Below are the code and all the weights of a small trained network. Each question names an input and a class and asks about switching units off, where a switched-off unit gives its printed mean instead of its output.

import numpy as np


def w(rows, s, z=0):
    codes = np.array(rows[::2]) - 128.0
    scale = np.full(codes.shape[1], s)
    scale[-1] = z or s
    return codes * scale


def norm(h):
    return h / np.sqrt((h * h).mean(-1, keepdims=True) + 1e-5)


def f(y):
    return y / 2 * (1 + np.tanh(0.7978845608 * (y + 0.044715 * y**3)))


def log_softmax(a):
    a = a - a.max(-1, keepdims=True)
    return a - np.log(np.exp(a).sum(-1, keepdims=True))


def net(x, mask):
    res = np.array(x, float).reshape(1, 4) / 4 @ E
    u = 0
    for l in range(4):
        y = f(norm(res) @ A[l][:, :-1].T + A[l][:, -1])
        res = res + np.where(mask[u : u + 9], y, B[l][:, -1]) @ B[l][:, :-1]
        u += 9
    return log_softmax(norm(res)[-1] @ U[:, :-1].T + U[:, -1])


A, B = {}, {}
E = w([
[181,3,231,27,194,104,155],'x0',
[92,130,159,170,53,65,136],'x1',
[173,134,120,86,47,222,124],'x2',
[217,131,180,86,84,71,80],'x3',
],0.00055)
A[0] = w([
[104,147,86,119,98,232,142,50],'0.n0',
[116,131,95,70,135,218,139,45],'0.n1',
[128,128,132,125,133,128,120,132],'0.n2',
[132,128,116,139,135,126,129,112],'0.n3',
[89,127,115,154,176,129,167,71],'0.n4',
[75,97,85,149,204,170,181,95],'0.n5',
[111,97,175,123,118,71,111,85],'0.n6',
[197,40,199,5,177,151,164,2],'0.n7',
[195,54,177,16,170,160,155,6],'0.n8',
],0.0025,0.0008)
B[0] = w([
[200,113,141,103,49,154,191,141],'0.n0',
[168,114,154,149,97,92,167,127],'0.n1',
[141,146,100,136,126,121,143,129],'0.n2',
[143,108,119,113,128,123,102,124],'0.n3',
[64,89,88,136,156,104,42,123],'0.n4',
[75,171,56,180,47,97,19,147],'0.n5',
[164,129,200,141,103,165,246,135],'0.n6',
[186,139,160,5,207,130,137,251],'0.n7',
[183,154,162,47,179,105,160,217],'0.n8',
],0.0012,0.0016)
A[1] = w([
[69,88,190,108,104,125,166,93],'1.n0',
[225,73,165,4,197,207,183,41],'1.n1',
[112,138,142,155,117,94,109,168],'1.n2',
[98,79,121,118,167,140,139,2],'1.n3',
[164,166,81,85,177,140,49,85],'1.n4',
[163,151,94,108,68,189,118,126],'1.n5',
[180,109,68,16,193,226,106,180],'1.n6',
[106,165,105,102,122,129,123,80],'1.n7',
[85,81,189,82,208,48,161,185],'1.n8',
],0.0025,0.00072)
B[1] = w([
[75,104,132,249,159,53,202,125],'1.n0',
[139,242,227,20,134,8,170,251],'1.n1',
[170,144,182,82,176,123,173,139],'1.n2',
[107,149,73,214,93,124,88,109],'1.n3',
[123,84,109,248,196,128,195,138],'1.n4',
[178,140,94,84,99,201,131,149],'1.n5',
[192,165,187,173,81,62,218,193],'1.n6',
[144,79,141,90,159,143,138,126],'1.n7',
[207,121,97,205,55,200,178,186],'1.n8',
],0.0013,0.0023)
A[2] = w([
[219,66,235,52,98,125,182,30],'2.n0',
[175,24,205,12,174,131,160,2],'2.n1',
[96,83,171,148,232,3,191,137],'2.n2',
[139,139,229,144,118,28,87,156],'2.n3',
[209,173,113,26,55,183,53,76],'2.n4',
[63,123,80,195,68,143,82,132],'2.n5',
[137,151,152,159,127,66,130,219],'2.n6',
[138,195,98,165,142,137,154,206],'2.n7',
[122,169,107,122,160,131,147,104],'2.n8',
],0.0019,0.00094)
B[2] = w([
[9,209,101,131,135,67,79,255],'2.n0',
[68,223,118,118,103,91,99,175],'2.n1',
[196,106,100,170,21,217,101,205],'2.n2',
[199,170,136,57,54,194,218,215],'2.n3',
[124,94,7,215,42,233,104,192],'2.n4',
[158,136,163,31,194,108,138,203],'2.n5',
[175,94,154,82,158,169,133,211],'2.n6',
[141,54,168,90,166,129,114,201],'2.n7',
[126,83,148,168,123,109,96,127],'2.n8',
],0.0014,0.00094)
A[3] = w([
[150,174,78,136,174,147,84,80],'3.n0',
[168,188,206,5,90,75,176,84],'3.n1',
[72,97,65,193,137,222,124,118],'3.n2',
[153,136,66,77,37,239,131,13],'3.n3',
[169,120,81,93,193,189,129,102],'3.n4',
[228,67,162,186,158,111,165,153],'3.n5',
[146,182,186,40,78,97,168,111],'3.n6',
[69,223,76,148,147,111,69,93],'3.n7',
[27,136,90,140,211,72,49,9],'3.n8',
],0.0027,0.0011)
B[3] = w([
[90,101,179,148,102,85,185,128],'3.n0',
[186,208,186,16,250,26,190,255],'3.n1',
[213,181,189,44,123,91,121,160],'3.n2',
[204,242,48,179,117,162,25,154],'3.n3',
[86,168,196,144,49,72,163,130],'3.n4',
[37,70,203,115,60,199,209,143],'3.n5',
[166,143,148,59,241,80,154,212],'3.n6',
[127,18,175,126,180,114,180,138],'3.n7',
[32,55,3,147,232,7,22,132],'3.n8',
],0.0019,0.003)
U = w([
[245,249,6,248,6,250,7,145],'0',
[249,250,249,6,249,8,249,245],'1',
[5,6,7,249,248,7,7,148],'2',
[77,6,249,248,17,242,250,5],'3',
],0.0035,0.003)

Each question gives the input, the list of numbers given to net, and the class t.
The units are the neurons (one row each of A and B). Each row of codes is followed by its name. A weight is (code - 128) times the scale printed after its matrix; where a second scale follows, it is the last column's (A, B and U).
mask holds one flag per neuron, layer by layer. A switched-off neuron (its flag False) gives its mean, the last column of its row in B, instead of its output. The means were averaged over made-up inputs and are rounded, as every weight is.
A unit's drop is (log p(t) with every unit on - log p(t) with that unit switched off) / (log p(t) with every unit on - log p(t) with every unit switched off).
The circuit of an input: a set's keep is (log p(t) with only the set's units on - log p(t) with every unit switched off) / (log p(t) with every unit on - log p(t) with every unit switched off). Starting from the 12 units with the biggest drops (on a tie, the unit counted first), units are removed one at a time, each time the one whose removal leaves the highest keep (on an exact tie, the one counted first), for as long as the keep stays at least 0.8.
units of the circuit, in order: the units of the circuit, biggest drop first
unit that matters most: the unit with the biggest drop
top k neurons: the k neurons with the biggest drops, biggest first
k most important neurons of layer l: the k neurons of layer l with the biggest drops, biggest first
drop of u: that unit's drop, to one decimal
input [-6,7,2,-7], class 2: top neuron => (1.n8)
input [-2,7,-4,-2], class 2: units of the circuit, in order => (1.n1, 1.n6, 3.n1)
input [-6,7,3,1], class 0: units of the circuit, in order => (1.n1, 3.n1)
input [-4,1,-8,5], class 3: top 3 neurons => (1.n1, 2.n0, 3.n1)
input [5,-1,-8,-7], class 3: 2 most important neurons of layer 3 => (3.n1, 3.n5)
input [0,5,4,3], class 0: top 2 neurons => (2.n4, 0.n7)
input [0,-3,-7,0], class 2: 2 most important neurons of layer 1 => (1.n1, 1.n6)
input [3,-8,-1,-8], class 3: top 3 neurons => (0.n5, 0.n4, 1.n4)
input [2,-5,0,-6], class 3: 3 most important neurons of layer 0 => (0.n5, 0.n4, 0.n6)
input [4,-1,-3,-7], class 3: top 2 neurons => (2.n0, 3.n1)
input [-2,-7,5,-2], class 0: top 2 neurons => (0.n7, 2.n4)
input [-6,-2,0,-7], class 2: 3 most important neurons of layer 3 => (3.n8, 3.n1, 3.n7)
input [2,5,-3,-2], class 3: top 2 neurons => (1.n1, 3.n1)
input [-1,-6,-3,-1], class 2: unit that matters most => 0.n5
input [4,-2,-1,-8], class 3: top 2 neurons => (0.n5, 3.n1)
input [-3,-8,-8,6], class 3: top 2 neurons => (3.n1, 2.n0)
input [-7,1,3,-3], class 0: drop of 3.n1 => 0.2
